Below are the code and all the weights of a small trained network. Each question names an input and a class and asks about switching units off, where a switched-off unit gives its printed mean instead of its output.

import numpy as np


def w(rows, s, z=0):
    codes = np.array(rows[::2]) - 128.0
    scale = np.full(codes.shape[1], s)
    scale[-1] = z or s
    return codes * scale


def norm(h):
    return h / np.sqrt((h * h).mean(-1, keepdims=True) + 1e-5)


def f(y):
    return np.maximum(y, 0)


def log_softmax(a):
    a = a - a.max(-1, keepdims=True)
    return a - np.log(np.exp(a).sum(-1, keepdims=True))


def net(x, mask):
    res = np.array(x, float).reshape(1, 8) / 4 @ E
    u = 0
    for l in range(2):
        y = f(norm(res) @ A[l][:, :-1].T + A[l][:, -1])
        res = res + np.where(mask[u : u + 15], y, B[l][:, -1]) @ B[l][:, :-1]
        u += 15
    return log_softmax(norm(res)[-1] @ U[:, :-1].T + U[:, -1])


A, B = {}, {}
E = w([
[84,163,219,179,209,160],'x0',
[164,142,148,90,110,140],'x1',
[187,133,188,83,112,68],'x2',
[155,200,84,109,124,158],'x3',
[122,121,126,142,109,137],'x4',
[247,85,93,198,136,252],'x5',
[64,32,139,122,121,171],'x6',
[116,115,138,122,230,122],'x7',
],0.0019)
A[0] = w([
[82,72,64,97,182,144,135],'L0N1',
[103,219,78,101,153,143,61],'L0N2',
[151,129,44,115,62,160,112],'L0N3',
[137,86,173,119,53,147,110],'L0N4',
[177,155,143,156,103,100,16],'L0N5',
[72,253,123,147,170,162,127],'L0N6',
[197,178,154,155,112,190,26],'L0N7',
[179,147,43,93,181,70,92],'L0N8',
[115,144,176,80,186,86,77],'L0N9',
[165,70,123,119,76,129,9],'L0N10',
[159,71,161,118,90,120,86],'L0N11',
[177,112,137,118,207,196,45],'L0N12',
[140,154,164,119,174,111,18],'L0N13',
[107,108,137,198,160,175,116],'L0N14',
[215,157,173,157,140,95,104],'L0N15',
],0.0043,0.0014)
B[0] = w([
[146,132,163,200,89,114,218],'L0N1',
[109,188,211,157,74,124,191],'L0N2',
[224,127,110,141,71,107,250],'L0N3',
[63,190,124,166,165,143,189],'L0N4',
[104,115,130,141,230,160,161],'L0N5',
[107,155,179,219,206,108,253],'L0N6',
[116,96,70,74,76,104,214],'L0N7',
[97,53,252,155,156,132,206],'L0N8',
[138,149,62,137,50,148,215],'L0N9',
[115,177,131,168,122,143,175],'L0N10',
[99,168,138,149,140,136,175],'L0N11',
[181,133,152,25,102,182,209],'L0N12',
[137,165,117,155,59,146,163],'L0N13',
[94,110,166,66,136,110,220],'L0N14',
[134,218,75,209,108,65,216],'L0N15',
],0.0038,0.0021)
A[1] = w([
[127,95,123,124,142,64,129],'L1N1',
[151,110,134,170,150,207,118],'L1N2',
[88,160,87,119,100,102,107],'L1N3',
[171,164,94,178,161,158,131],'L1N4',
[185,165,114,85,117,151,234],'L1N5',
[167,228,141,108,173,82,154],'L1N6',
[97,142,98,22,74,87,2],'L1N7',
[146,117,21,153,109,142,114],'L1N8',
[111,69,185,152,154,157,136],'L1N9',
[139,111,162,97,163,203,35],'L1N10',
[165,133,1,119,119,150,48],'L1N11',
[181,116,49,128,106,130,89],'L1N12',
[105,165,155,150,115,122,165],'L1N13',
[172,139,43,109,119,171,46],'L1N14',
[184,106,112,149,69,155,181],'L1N15',
],0.006,0.0023)
B[1] = w([
[178,106,98,103,104,187,166],'L1N1',
[159,206,128,100,111,117,203],'L1N2',
[200,171,174,80,116,139,175],'L1N3',
[116,120,155,83,24,67,211],'L1N4',
[32,104,155,186,168,131,232],'L1N5',
[130,160,48,157,30,165,254],'L1N6',
[104,101,143,36,161,102,163],'L1N7',
[178,142,211,152,98,113,197],'L1N8',
[115,101,46,133,136,162,208],'L1N9',
[240,170,121,58,191,189,165],'L1N10',
[184,40,255,147,183,109,188],'L1N11',
[114,93,199,186,165,138,197],'L1N12',
[149,146,76,113,172,105,225],'L1N13',
[137,9,213,146,149,72,183],'L1N14',
[122,180,173,160,134,126,251],'L1N15',
],0.0048,0.0034)
U = w([
[95,32,64,134,120,156,107],'0',
[179,94,227,173,116,114,149],'1',
[143,104,111,106,158,108,2],'2',
[54,119,95,165,201,116,138],'3',
[127,216,103,163,74,101,180],'4',
[178,107,72,125,136,97,30],'5',
[117,109,137,6,93,62,123],'6',
[178,137,112,94,202,216,142],'7',
],0.013,0.0086)

Each question gives the input, the list of numbers given to net, and the class t.
The units are the neurons (one row each of A and B). Each row of codes is followed by its name. A weight is (code - 128) times the scale printed after its matrix; where a second scale follows, it is the last column's (A, B and U).
mask holds one flag per neuron, layer by layer. A switched-off neuron (its flag False) gives its mean, the last column of its row in B, instead of its output. The means were averaged over made-up inputs and are rounded, as every weight is.
A unit's drop is (log p(t) with every unit on - log p(t) with that unit switched off) / (log p(t) with every unit on - log p(t) with every unit switched off).
The circuit of an input: a set's keep is (log p(t) with only the set's units on - log p(t) with every unit switched off) / (log p(t) with every unit on - log p(t) with every unit switched off). Starting from the 12 units with the biggest drops (on a tie, the unit counted first), units are removed one at a time, each time the one whose removal leaves the highest keep (on an exact tie, the one counted first), for as long as the keep stays at least 0.8.
units of the circuit, in order: the units of the circuit, biggest drop first
k most important neurons: the k neurons with the biggest drops, biggest first
top k neurons in layer l: the k neurons of layer l with the biggest drops, biggest first
drop of u: that unit's drop, to one decimal
input [-6,4,-1,4,-2,-6,-4,-6], class 6: units of the circuit, in order	(L1N7)
input [-1,5,6,3,-1,0,0,7], class 4: top 2 neurons in layer 0	(L0N8 L0N15)
input [4,6,5,4,5,8,-8,8], class 4: units of the circuit, in order	(L1N6 L0N15)
input [-2,-3,2,-7,2,-1,7,-8], class 4: units of the circuit, in order	(L1N11 L0N4)
input [-7,3,-1,4,-4,0,-3,5], class 1: top 3 neurons in layer 0	(L0N3 L0N6 L0N4)
input [2,6,1,3,3,1,3,7], class 7: 2 most important neurons	(L1N10 L0N12)
input [5,3,4,-4,-1,-4,3,-5], class 6: 2 most important neurons	(L0N6 L0N15)
input [6,1,-1,-6,4,-7,7,0], class 3: 2 most important neurons	(L1N4 L1N6)
input [6,-7,1,8,-2,2,2,2], class 7: top 3 neurons in layer 1	(L1N10 L1N15 L1N9)
input [6,8,-7,-2,6,-2,7,8], class 7: top 2 neurons in layer 0	(L0N12 L0N15)
input [4,-4,-6,6,-1,6,-5,4], class 4: 2 most important neurons	(L1N4 L0N6)
input [7,6,-6,3,6,6,7,-8], class 7: top 3 neurons in layer 0	(L0N14 L0N15 L0N9)
input [-2,5,7,-5,5,-5,-7,8], class 4: 2 most important neurons	(L1N6 L0N15)
input [-2,-8,2,4,-1,-4,5,-7], class 6: units of the circuit, in order	(L1N7)
input [-3,-1,0,-2,4,0,0,8], class 0: 2 most important neurons	(L1N9 L0N1)
input [0,-1,4,1,-4,-6,-1,-6], class 6: top 2 neurons in layer 1	(L1N7 L1N15)
input [-1,-3,5,8,-8,8,1,8], class 1: top 3 neurons in layer 1	(L1N14 L1N5 L1N4)
input [4,-6,-4,-6,-5,1,8,-8], class 3: top 3 neurons in layer 1	(L1N6 L1N4 L1N1)
input [2,-4,6,-8,1,-3,0,-3], class 6: drop of L0N6	0.9
input [-5,1,-3,5,-2,1,-6,-1], class 1: top neuron in layer 0	(L0N3)
input [-1,-1,-5,-1,-2,2,-4,7], class 7: drop of L0N12	0.4
